Here is a tiny trained network, its code and every weight. The questions are about switching its units off for an input and a target symbol, where a switched-off unit gives its printed mean instead of its output.

import numpy as np


def w(rows, s, z=0):
    codes = np.array(rows[::2]) - 128.0
    scale = np.full(codes.shape[1], s)
    scale[-1] = z or s
    return codes * scale


def norm(h):
    return h / np.sqrt((h * h).mean(-1, keepdims=True) + 1e-5)


def f(y):
    return y / 2 * (1 + np.tanh(0.7978845608 * (y + 0.044715 * y**3)))


def softmax(a):
    e = np.exp(a - a.max(-1, keepdims=True))
    return e / e.sum(-1, keepdims=True)


def log_softmax(a):
    a = a - a.max(-1, keepdims=True)
    return a - np.log(np.exp(a).sum(-1, keepdims=True))


def net(x, mask):
    ids = ['Δαβεζπ'.index(c) for c in x.split()]
    T = len(ids)
    res = E[ids] + P[:T]
    r = norm(res)
    for j in range(2):
        rows = slice(2 * j, 2 * j + 2)
        q, k, v = (r @ M[0][rows].T for M in (Q, K, V))
        z = softmax(np.where(np.tri(T) > 0, q @ k.T / 2**0.5, -1e9)) @ v
        o = O[0][rows]
        res = res + np.where(mask[j], z, o[:, -1]) @ o[:, :-1]
    y = f(norm(res) @ A[0][:, :-1].T + A[0][:, -1])
    res = res + np.where(mask[2:26], y, B[0][:, -1]) @ B[0][:, :-1]
    return log_softmax(norm(res)[-1] @ U[:, :-1].T + U[:, -1])


Q, K, V, O, A, B = {}, {}, {}, {}, {}, {}
E = w([
[80,152,106],'Δ',
[41,76,93],'α',
[67,96,47],'β',
[116,144,1],'ε',
[24,81,172],'ζ',
[20,131,237],'π',
],0.0031)
P = w([
[54,178,92],'0',
[130,203,148],'1',
[55,141,134],'2',
[139,2,88],'3',
[182,129,171],'4',
[80,134,132],'5',
[164,46,98],'6',
],0.0089)
Q[0] = w([
[61,149,214],'head 1',
[65,49,68],'head 1',
[2,243,171],'head 2',
[143,187,138],'head 2',
],0.0093)
K[0] = w([
[74,174,139],'head 1',
[210,170,118],'head 1',
[3,87,94],'head 2',
[84,150,71],'head 2',
],0.015)
V[0] = w([
[157,215,174],'head 1',
[89,119,137],'head 1',
[147,255,161],'head 2',
[98,157,224],'head 2',
],0.0088)
O[0] = w([
[178,174,44,175],'head 1',
[142,69,140,203],'head 1',
[159,254,163,250],'head 2',
[47,169,219,224],'head 2',
],0.0064,0.0023)
A[0] = w([
[109,162,132,154],'neuron 1',
[216,98,193,192],'neuron 2',
[134,245,156,53],'neuron 3',
[162,89,109,113],'neuron 4',
[108,149,120,135],'neuron 5',
[152,131,1,114],'neuron 6',
[135,104,105,74],'neuron 7',
[81,76,169,115],'neuron 8',
[232,114,120,78],'neuron 9',
[115,114,139,93],'neuron 10',
[83,139,146,133],'neuron 11',
[252,161,136,254],'neuron 12',
[150,96,96,119],'neuron 13',
[125,114,102,81],'neuron 14',
[153,89,66,139],'neuron 15',
[135,83,85,62],'neuron 16',
[226,202,178,96],'neuron 17',
[223,73,179,208],'neuron 18',
[160,97,59,161],'neuron 19',
[119,179,100,127],'neuron 20',
[129,121,144,135],'neuron 21',
[98,209,93,101],'neuron 22',
[125,139,131,114],'neuron 23',
[229,99,136,125],'neuron 24',
],0.01,0.006)
B[0] = w([
[167,132,112,207],'neuron 1',
[110,195,37,204],'neuron 2',
[133,50,123,202],'neuron 3',
[96,150,115,113],'neuron 4',
[173,128,126,173],'neuron 5',
[96,191,233,237],'neuron 6',
[92,120,134,95],'neuron 7',
[168,118,147,209],'neuron 8',
[125,195,200,122],'neuron 9',
[126,122,133,111],'neuron 10',
[182,136,141,208],'neuron 11',
[253,144,87,253],'neuron 12',
[86,153,137,121],'neuron 13',
[110,141,124,102],'neuron 14',
[64,162,164,162],'neuron 15',
[94,125,132,110],'neuron 16',
[40,167,37,184],'neuron 17',
[111,181,26,218],'neuron 18',
[88,170,180,182],'neuron 19',
[177,110,113,192],'neuron 20',
[139,136,115,136],'neuron 21',
[176,100,81,241],'neuron 22',
[131,123,128,123],'neuron 23',
[127,203,106,138],'neuron 24',
],0.0067,0.0032)
U = w([
[193,112,78,247],'Δ',
[29,50,75,29],'α',
[56,152,107,125],'β',
[169,209,158,247],'ε',
[109,27,156,66],'ζ',
[183,120,252,4],'π',
],0.015,0.0033)

Each question gives the input, a string of symbols that net reads in full, and the target symbol t.
The units are the heads (2 rows each of Q, K, V and O) and the neurons (one row each of A and B). Each row of codes is followed by its name. A weight is (code - 128) times the scale printed after its matrix; where a second scale follows, it is the last column's (O, A, B and U).
mask holds one flag per unit, heads first, then neurons. A switched-off unit (its flag False) gives its mean, the last column of its rows in O or B, instead of its output. The means were averaged over made-up inputs and are rounded, as every weight is.
A unit's drop is (log p(t) with every unit on - log p(t) with that unit switched off) / (log p(t) with every unit on - log p(t) with every unit switched off).
The circuit of an input: a set's keep is (log p(t) with only the set's units on - log p(t) with every unit switched off) / (log p(t) with every unit on - log p(t) with every unit switched off). Starting from the 12 units with the biggest drops (on a tie, the unit counted first), units are removed one at a time, each time the one whose removal leaves the highest keep (on an exact tie, the one counted first), for as long as the keep stays at least 0.8.
circuit, biggest first: the units of the circuit, biggest drop first
k most important neurons: the k neurons with the biggest drops, biggest first
heads that matter: for each layer, one digit per head in row order, 1 if its drop is at least 0.15 and else 0, layers parted by /
drop of u: that unit's drop, to one decimal
input ζ β α β ζ α α, target ζ: circuit, biggest first -> (head 2; neuron 8; neuron 12)
input π ζ ε ε, target ζ: circuit, biggest first -> (head 1; neuron 12; neuron 8)
input ε ε ε β, target ε: most important neuron -> (neuron 12)
input ζ ε π α, target ε: heads that matter -> 01
input π π β ε, target π: circuit, biggest first -> (head 2; head 1)
input ε π π ε ε Δ, target Δ: circuit, biggest first -> (neuron 6; neuron 22)
input Δ β π β α ζ π, target α: circuit, biggest first -> (head 2; neuron 12)
input α π ε ε ζ β π, target ζ: 3 most important neurons -> (neuron 12; neuron 6; neuron 19)
input π ζ π Δ, target ζ: 4 most important neurons -> (neuron 12; neuron 6; neuron 19; neuron 24)
input Δ ε π ζ, target ε: heads that matter -> 11
input ζ ε ε π, target ε: heads that matter -> 11
input Δ π π ζ, target π: heads that matter -> 01
input π π ζ ζ ζ Δ Δ, target ζ: heads that matter -> 01
input ζ Δ Δ ε α α ε, target α: heads that matter -> 11
input ε β α, target α: heads that matter -> 11
input π α α ε, target α: heads that matter -> 10
input ε π β Δ, target π: most important neuron -> (neuron 12)
input π β ζ π β ε ε, target β: heads that matter -> 01
input β π ζ ζ, target π: heads that matter -> 01
input π α ε π, target α: heads that matter -> 00
input ε ε α β Δ ζ, target ζ: 2 most important neurons -> (neuron 18; neuron 2)
input α ζ ζ ε ε ζ α, target ε: most important neuron -> (neuron 12)
input α ε π, target π: 2 most important neurons -> (neuron 17; neuron 11)
input π ε π Δ β π ζ, target β: drop of neuron 15 -> 0.0
input π Δ π Δ α Δ ζ, target α: drop of neuron 12 -> 0.1
